In the rows, 128 means zero.
Each row of numbers belongs to one of the objects below and depends on some of the facts about them. Some rows are named. Which object is each other row?

There are 4 kinds of fact about the objects: plufa, pobo, drutral, broplur.
bota plufa goson driplur
flufa plufa bribagras kluplas ralam klufubren
gatol plufa maku vozun griflostis ralam
griflu plufa maku rotrel gredrak
grikes plufa skeram skaga mubril tipus gredrak duflafli
groso plufa maku skaga ralam zesemor
keple plufa punar stuta griflostis
plaflu plufa maku lubror
refu plufa skaga tavir luta bestubrok ralam
sogren plufa kobrikle stomar
stasol plufa basipur
vitrusken plufa kostasti griflostis tipus gredrak basipur
[buplum skeram stasol] pobo flufa
[driplur tumo] pobo klagam
[gredrak trogek] pobo stasol
[maku] pobo rotrel
[plaflu] pobo bribagras
[punar] pobo kluplas
[ralam rostan] pobo zesemor
[tasa] pobo flibras
bota drutral buplum stuta lubror
driplur drutral lubror
grikes drutral keple
keple drutral driplur kotren lubror
kluplas drutral driplur plistas kotren
kotren drutral klufubren
lubror drutral kotren klufubren
lusto drutral lubror klufubren
mubril drutral grikes
plaflu drutral driplur lusto griflu
plistas drutral lubror
raklu drutral stuta
refu drutral sestener dritrur lusto
rostan drutral keple klufubren
sestener drutral plistas
skeram drutral plaflu basipur
stabarol drutral rostan lusto lubror klufubren
stasol drutral rostan lusto gatol plaflu
stomar drutral vudrim
stuta drutral rostan
trogek drutral lubror
votra drutral vudrim
vudrim drutral mubril
broplur c <- basipur gredrak grikes kobrikle luta sestener tavir
broplur f <- bestubrok driplur lusto plaflu sogren tipus trogek
broplur d <- bota goson griflu kitrum skeram trigrur votra
broplur a <- buplum dritrur duflafli gatol kotren punar raklu ralam tasa traplen
broplur e <- flufa klufubren kostasti lubror rostan stasol stuta vitrusken
broplur b <- groso keple maku plistas refu stabarol stomar tumo

Some rows with their names:
[101 108 115  95  93 139 110 167  94 134 122 124  93 133  83 126 144  57
 157 119] : tavir
[119  87 133 121  77 163 133 181  86 102 138 122 109 168  80  74 112  98
 116 140] : refu
[127  90 113 110  92 130 121 163 112 122 125  84  85 148 112  98 132  82
 119 138] : dritrur
[121 118 106 128 115 144 104 171  97 121 132 111 100 149  74 113 142  80
 149 121] : bestubrok
[134 133  97 168 104 134 103 154  74 127 134  80  91 162  81  85 105  80
 101 127] : lusto
[120 106 117 169  82 141 132 152  68 149 124  93 110 134  79  75 102  92
  89 102] : stabarol
[128 129 117 165 102 126 104 159  67  93 102  94  86 154  74 110 101  69
 145 122] : klufubren
[112 101 110 157 114 143 115 156 117 102 126 124  79 132  97 117 130  69
 155 108] : flufa
[102  98 140 152  87 139 142 172  71  99  93 130 116 152  80 116 105  79
 137 121] : kluplas
[128 136 113 169  87 136 101 143  64 120 115  73 102 153  74  81  92  75
 106 113] : rostan
[130 108 110 161  88 134 114 150  95 138 122  78  86 146  89  87 103  86
 102 106] : kotren
[128 124 131 164  98 134 108 170  75 111 137  71 103 145  70  93 108  81
 110 137] : lubror
[ 89 112 136 104  96 143 107 156 100 106 116  92 111 146  80 124 135  58
 151 145] : zesemor
[130 144 102 176 110 144  92 166  69 111 139  71  88 165  82  81  97  62
  91 114] : driplur
[ 81 140 121 153  85 147  98 183 109 137 100 119 106 141  91  94  96  63
 151 110] : mubril
[ 96 127 120 169  79 160 104 188  97 140 122 117  77 159  84  77  95  91
 121 107] : grikes
[ 79 111  92 120 105 149 103 174  78 146 133 113  94 129  80 104 147  80
 131 142] : gredrak
[ 81 103 113 165 131 147 120 182 114 141 139 101  81 150 106  93 127  92
 159 144] : vitrusken
[ 99 148 102 168 109 159  95 190 120 145 104 112 101 143  97  83  99  76
 106  96] : votra
[ 92  97 133 137 102 143 139 136 109 146 127  72  87 133  95 100 117  72
 164 134] : flibras
[ 84 109 128 107 109 134 128 176 108 127 116 112 106 138 102 124 140  63
 162 139] : vozun

Which object is each row?
A row may be one of the objects named above.
[120  97 126 161  79 137 133 136  76 150 131  67  97 127  78  76 104  88
  89  95] -> raklu
[119 111 106 172  93 147 105 159  65 138 128  80 106 150  72  77 102 100
  88 108] -> trogek
[130 142 100 171 108 140  96 162  66 113 136  67  90 170  84  77  94  55
  89 113] -> driplur
[108 115 106 167  92 146 119 191  91 143 105 101  96 139  88  72  97  94
 103 100] -> keple
[112 102 111 160 109 149 116 156 118 104 126 117  81 133 103 111 124  77
 162 103] -> flufa
[116 123 110 122 110 146 100 172  99 119 133 113  95 147  73 111 140  74
 142 120] -> bestubrok
[111 100 105 126 105 136 120 155 121 152 135  89  86 130 110 100 135  65
 144 114] -> traplen
[128  93 138 170  84 152 135 140  73 144 142  64 102 140  76  71  90 105
  87  96] -> bota
[ 95 104  88 142 126 128 119 177 116 144 115 123  87 132 107  99 158  78
 124 123] -> punar
[ 82 104  93 128 102 140 102 176  73 143 130 116  89 134  86 100 143  82
 133 142] -> gredrak
[117  95 132 132  91 134 134 176  76 125 122  95 103 148 113  95 110  81
 122 136] -> sestener
[ 95 122  99 102 106 135 103 185  96 138 135 116 106 135  82 121 158  73
 137 137] -> maku
[126 126  88 152 112 150  92 180  91 118 143  94  72 176  70  74 120  82
 134 155] -> griflu
[113 105 105  93  89 139  97 158 116 128 100 112 102 138  81 106 148  56
 137 126] -> ralam
[120  97 112 123 104 142 118 142 124 147 128  80  79 127  96  83 137  82
 138 117] -> tasa
[ 79 107  89 127 105 139 101 183  76 142 133 116  92 133  76 102 147  81
 131 144] -> gredrak
[ 87 108  81 175  86 164  98 159  62 142 124 116  93 130  71  77  98  93
 100 113] -> stasol
[ 94 119 104 142 129 145 117 159 103 133 144  85  93 147 116  90 134  62
 135 109] -> tumo
[100 142  80 109 101 136  96 173  73 142 122 128  77 136  79  79 124  42
 146 147] -> basipur
[131 132 129 168  90 128 111 171  66 104 138  71 103 149  71  89 100  82
 114 136] -> lubror
[111 101 102 119 101 138 117 149 119 145 130  99  90 136 113 102 137  69
 140 111] -> traplen
[123 112 117 166  80 145 131 153  70 147 129  95 114 134  70  73  98  93
  95 106] -> stabarol
[122 135 122 167  88 136 100 135  72 124 109  68 104 149  75  78  98  77
 108 110] -> rostan
[127 102 122 168  90 129 117 138  82 139 135  66  75 127  80  95 113  88
 110  98] -> buplum
[101 126  99 133 125 140 100 180  97 141 136 101  93 143  78  95 143  80
 138 132] -> tipus
[104  93 123 134 103 155 117 174 115 122 145 108  87 148  84  90 136  92
 148 133] -> groso
[ 80 122 101 133 124 139 112 177 103 147 133 102  99 134  95  96 136  75
 147 138] -> kostasti
[ 90 145  91 165  92 138  99 175 120 151 117 123 112 132 112  81  94  56
 101  99] -> stomar
[102  97 102  87  92 145 104 170 107 145 138 100  87 137  93 102 138  75
 136 127] -> duflafli
[102 134 102 132 129 137 103 184  93 139 143 102  95 140  83  98 144  84
 137 132] -> tipus
[115 136  84 144  81 159  94 175  88 141 136  97 100 168  72  77 100  65
 108 141] -> plaflu
[128 105 127 160  87 134 125 177  80 116 130  84 103 139  92  87 104  96
 109 127] -> plistas
[110 122 118 161 112 129 128 148  62 145 101  78 101 131  73  78 105  86
 117  96] -> stuta
[126  93  89 148  96 141 100 165 106 132 133 109  66 156  79  73 119  77
 129 132] -> gatol
[ 77 140 116 169 101 147 109 178 133 146  90 115  98 137 118 104  99  55
 156 102] -> vudrim
[126 101  88 151  90 143  96 162 104 132 130 113  74 161  79  80 116  79
 124 133] -> gatol
[100 135 107 125 108 129 126 142  97 140 131  99 105 133 108 122 130  50
 144 118] -> kobrikle
[ 89  98  87 141 123 135 113 179 118 142 108 129  84 133 109  98 146  74
 128 119] -> punar
[ 78 119 136 138 123 154 131 146  93 115 135  77  91 149 125 105 122  51
 156 117] -> klagam
[ 84 112 128  94  90 140 120 166  90 117 127 107 106 128  83 133 138  50
 163 143] -> skaga
[112  83 133 113  73 172 135 182  82 109 134 118 111 166  81  78 115  99
 117 143] -> refu
[ 75 107 123  98 101 144 126 159 108 130  89 114 106 131 108 124 121  54
 165 114] -> bribagras
[ 92 142  91 154  93 142  99 174 122 153 116 117 116 130 108  81  96  59
 106  96] -> stomar

The same objects again, as new rows of numbers:
Some rows with their names:
[137 132 143 174 137  78 127 117 129 158 156 144 138 146] : driplur
[112 113 111 107 141 133 143 117 125 135 148 140 127 124] : punar
[117 124 152 157 123  91 116 134 125 121 153 126 149 158] : rostan
[124 114 137  47  92 207 174 115 106  97  67 167 131 106] : votra
[123 117 123  71 145 130 150 120 126 152 129 143 137 140] : kobrikle
[138 136 151  94 124 134 113 119 148  83 149 169 126 155] : keple
[132 146 138  93 136 103 118 125 135 116 153 167 133 135] : lusto
[115 110  96  65 124 147 142 106 129 127 123 140 111 136] : duflafli
[123 122 144  96 162 120 115 138 136 104 107 101 118 149] : groso
[108 123 112 109 115 149 154 124 110 135  94  99 133  92] : tavir
[134 127 140 128 170 125 109 135 137 147 149 144 142 112] : sogren
[127 174 158 121 104 206 133 150 128  97 120 166 166  71] : bota
[112 136 114 165 131 130 139 138 111 152 115 110 127  72] : rotrel
[106 109  97 104 144 105 125 115 117 133 135 127 124 123] : kostasti
[132 123 121 104 143 144 131 123 122 154 124 134 135 116] : traplen
[129 114  98 184 138  98 132 118 113 143 116  78 112 116] : skaga
[136 100 114 108 130 122 137 119 132 129 118  99 113 171] : luta
[147 149 130 218 104 135 127 131 139 153 161 137 142 126] : raklu
[122 136 144 125 125 104 115 121 134  93 135 140 128 152] : plistas
[103 112 131 201 168 113 121 142 144 148 165  91 139 143] : vitrusken
[110  92 147  24 115  72 133 108 125  93  92 110 119 213] : klufubren

Which object is each row?
Some rows may be objects named above.
[118 147 154 110 132 105 127 130 125  99 131 142 137 143] -> plistas
[105 116 136 194 158 110 109 150 150 148 165  94 140 140] -> vitrusken
[ 95 111 133 194 167 109 108 153 141 139 160  91 137 129] -> vitrusken
[120 118 133  53  99 206 165 111 105  93  75 170 130 113] -> votra
[131 127 132 127 172 127 111 135 135 160 156 149 145 107] -> sogren
[140 123 134 128 147 115  95 182 141 105 118  59 113 157] -> flufa
[125 138 147 116 122 104 117 128 127  91 134 148 135 138] -> plistas
[158 147 126 171  84 132 116 137 125 121 140 119 128 120] -> kluplas
[143 118 136 119 163 110  92 187 138 101 125  64 115 152] -> flufa
[114 118 108 102 139 141 145 109 122 137 146 142 122 127] -> punar
[122 129 158  96 114 129 121 132 160 105 137 123 120 187] -> gatol
[168 158 111 104 139 135  83 147 117  85 185 172 124 107] -> trogek
[123 141 150 122 124 107 127 131 126 103 127 140 137 149] -> plistas
[125 122 134  61  96 206 169 118 110 100  71 166 121 116] -> votra
[122 136 154 129 141  98 131 131 129 101 128 137 136 149] -> plistas
[159  86 119 117 106 120 126  94 129 127 120 145  88 180] -> mubril
[123 125 154  91 121 141 120 130 163 106 131 123 122 197] -> gatol
[136 164 149 209 117 138  92 156 134 100 158 105 141 111] -> refu

Now the same objects, written a new way:
Some rows with their names:
[113  61 113 171 138 110 117 117 137 142 146 134 163 132 134 143 125 153
 117 157 131 124 125 115 134 120] : buplum
[136 151 120 159 146 125 134 110 139 123 129 136 136 126 116 111 126 131
 159 127 111 139 107 134 125 113] : gatol
[147 105 154 170 146 139 143 116 140 109 146 136 129 142 126 110 148 126
 110  94 119 117 123 134 124  96] : ralam
[143 108 146 128 125 136 125 109 118 132 132 118 127 121 130 128 138 121
 139 117 163 118 116 133 130 117] : zesemor
[117  96 122  48 128 136 129 152  81 132 129 117  88 142 133 133 126 112
 104 142  93 124 131 119 130 134] : rostan
[124 134 130  68  96 123 107 127 126 133 110 151 168 123 132 103 125 133
  82 156 103 160 146 107 126 144] : driplur
[110 171 167 122 116 147 146 137 109 124 113 131 148 130 144  85 134 109
 112 152 140 137 122 134 133 150] : kluplas
[111 136 112  80 116 122 141 142 127 124 125 123 116 152 139 115 140 123
 112 191  87 116 131 113 138 121] : kotren
[119 110 128 116 126 120 119 122 137 124 122 115 148 131 122 139 135 134
 114 129 167 125 117 133 131 128] : klagam
[147  80 107 132 133 129 120 113 129 123 153 123  90 104 127 150 125 141
 119 106 148 135 124 125 134 114] : basipur
[155 106 119 152 127 128 140 116 154 125 138 127  87 111 130 151 127 131
 145 101 136 110 141 139 128 120] : tipus
[120 130 156 153 142 132 129 119 148 128 150 120 102 106 128 121 134 118
 122 123 142 121 133 135 125 110] : tavir
[109 128 105 115 101 114 118 131 105 155 121 144 202 134 154 114 115 135
  99 173 113 162 151 121 125 136] : trogek
[112 102 108 152 135 115 132 138 147 112 132 132 114 142 112 128 133 148
 113 120 126 121 119 138 126 113] : dritrur
[122 123 145 151 131 137 133 132 127 116 124 124 149 141 120 114 140 122
 127 108 159 112 114 141 122 103] : bribagras
[127 102 119 176 134 137 141 106 148 149 157 122 105 119 151 140 115 153
 120 136 136 128 137 142 129 111] : gredrak
[133 137  87 149 132 138 105 111 131 144 130 131 131 110 115 121 122 130
 161 108 128 152 120 135 120 111] : griflu
[115  69 103 115 127 120 105 127 150 129 142 121 108 114 121 142 138 131
  92 132 151 137 127 134 127 112] : goson
[116 104 108 142 140 120 125 125 147 110 146 136 124 134 114 130 136 139
 118 116 101 127 118 138 123 116] : tasa
[116 149 133 116 116 121 128 160 148 122 129 141 146 110 130 117 129 121
 123 144 138 150 133  97 123 147] : sestener
[129 106 132 151 145 140 129 126 144 132 138 125 113 113 123 117 141 125
 122 107 139 129 128 140 119 100] : luta

Name these rows:
A row may be one of the objects named above.
[108 138 100  84 114 121 101 150 132 135 118 128 151 124 126 118 117 124
 110 168 114 163 133 117 132 138] -> bota
[124  88 120  97 134 115 133 148 114 117 141 133 125 136 136 125 136 123
 113 128 113 142 125 114 131 141] -> raklu
[128 183 159  74 108 124 144 150 111 131  99 125 132 164 126 136 130 122
 133 151 107 102 133 116 124 156] -> stabarol
[114 165 177 117 118 137 142 140 104 126 110 121 154 131 142  89 130 112
 115 130 133 131 123 125 131 145] -> kluplas
[131 116 134 105 128 135 154 164 107 117 129 110  82 140 137 140 130 109
 144 121 109 108 136 121 125 143] -> stuta
[123  97 131 104 130 118 143 152 106 111 129 134 125 142 138 125 134 122
 122 144 109 144 124 123 137 142] -> raklu
[145 130 151 114 126 117 123 110 145 132 123 134 146 143 111 166 135 139
 125 113 137 119 126 131 126 137] -> tumo
[117 173 175 117 116 137 145 142 112 117 110 122 145 130 144  91 132 110
 120 141 140 131 120 131 126 139] -> kluplas
[ 96 142 106 153 129 125 142 141 100 160 123 113 132 137 155 126  99 133
 143 159 119 134 135 133 135 151] -> stasol
[ 93 169 135 206 141 129 118 116 132 178 119 105 160 126 133 116 108 133
 149 171 173 120 133 144 129 119] -> flufa
[ 93 157 144 218 141 123 114 114 146 161 121 110 145 135 140 108 112 127
 157 178 173 117 138 142 127 124] -> flufa
[128 125 163  90 123 112 143 154 109 118 110 138 149 151 125 146 129 123
 113 100 135 125 127 120 124 176] -> stomar
[137 144  86 143 145 140 104 115 125 146 132 128 114 107 111 123 120 134
 161 122 135 143 121 143 125 106] -> griflu
[121 187 135 102 108 153 134 125  96 137 121 127 117 136 145  83 132 125
  99 182  81 136 139 117 140 137] -> lubror
[116 172 184 128 115 144 142 132 104 124 114 124 146 130 143  84 125 110
 114 139 136 133 126 128 133 140] -> kluplas
[136 106 150 126 140 139 152 154  80 106 114 138 134 133 132 123 118 118
 144  75 122 140 112 125 125 158] -> mubril
[135 168 120  97 139 134 134 146 124 141 124 124  95 107 137 124 108 106
 190 127 109 144 119 115 130 143] -> grikes
[125 177 125  99 110 143 130 119  97 137 124 117 114 133 143  77 128 122
  95 183  96 126 144 120 141 135] -> lubror
[134 180  97 150 140 123 122 110 139 135 134 120  96 106 114 136 109 139
 166 130 129 133 130 146 135 134] -> vitrusken
[139 207 137 155 139 130 115 105 117 142  94 145 173 142 109 126 128 124
 175 106 130 114 120 145 119 126] -> groso
[116 238 163 112 101 123 131 132 114 136  94 150 174 141 129  97 123 137
 110 155 105 142 143 126 141 175] -> plistas
[133 189 100 164 141 121 126 104 131 135 133 118  96 109 116 142 109 142
 158 121 119 133 123 144 138 128] -> vitrusken
[131  66 115 163 134 143 131 134 121 144 128 128 134 107 151 131 103 125
 148 147 112 124 147  96 130 136] -> skeram

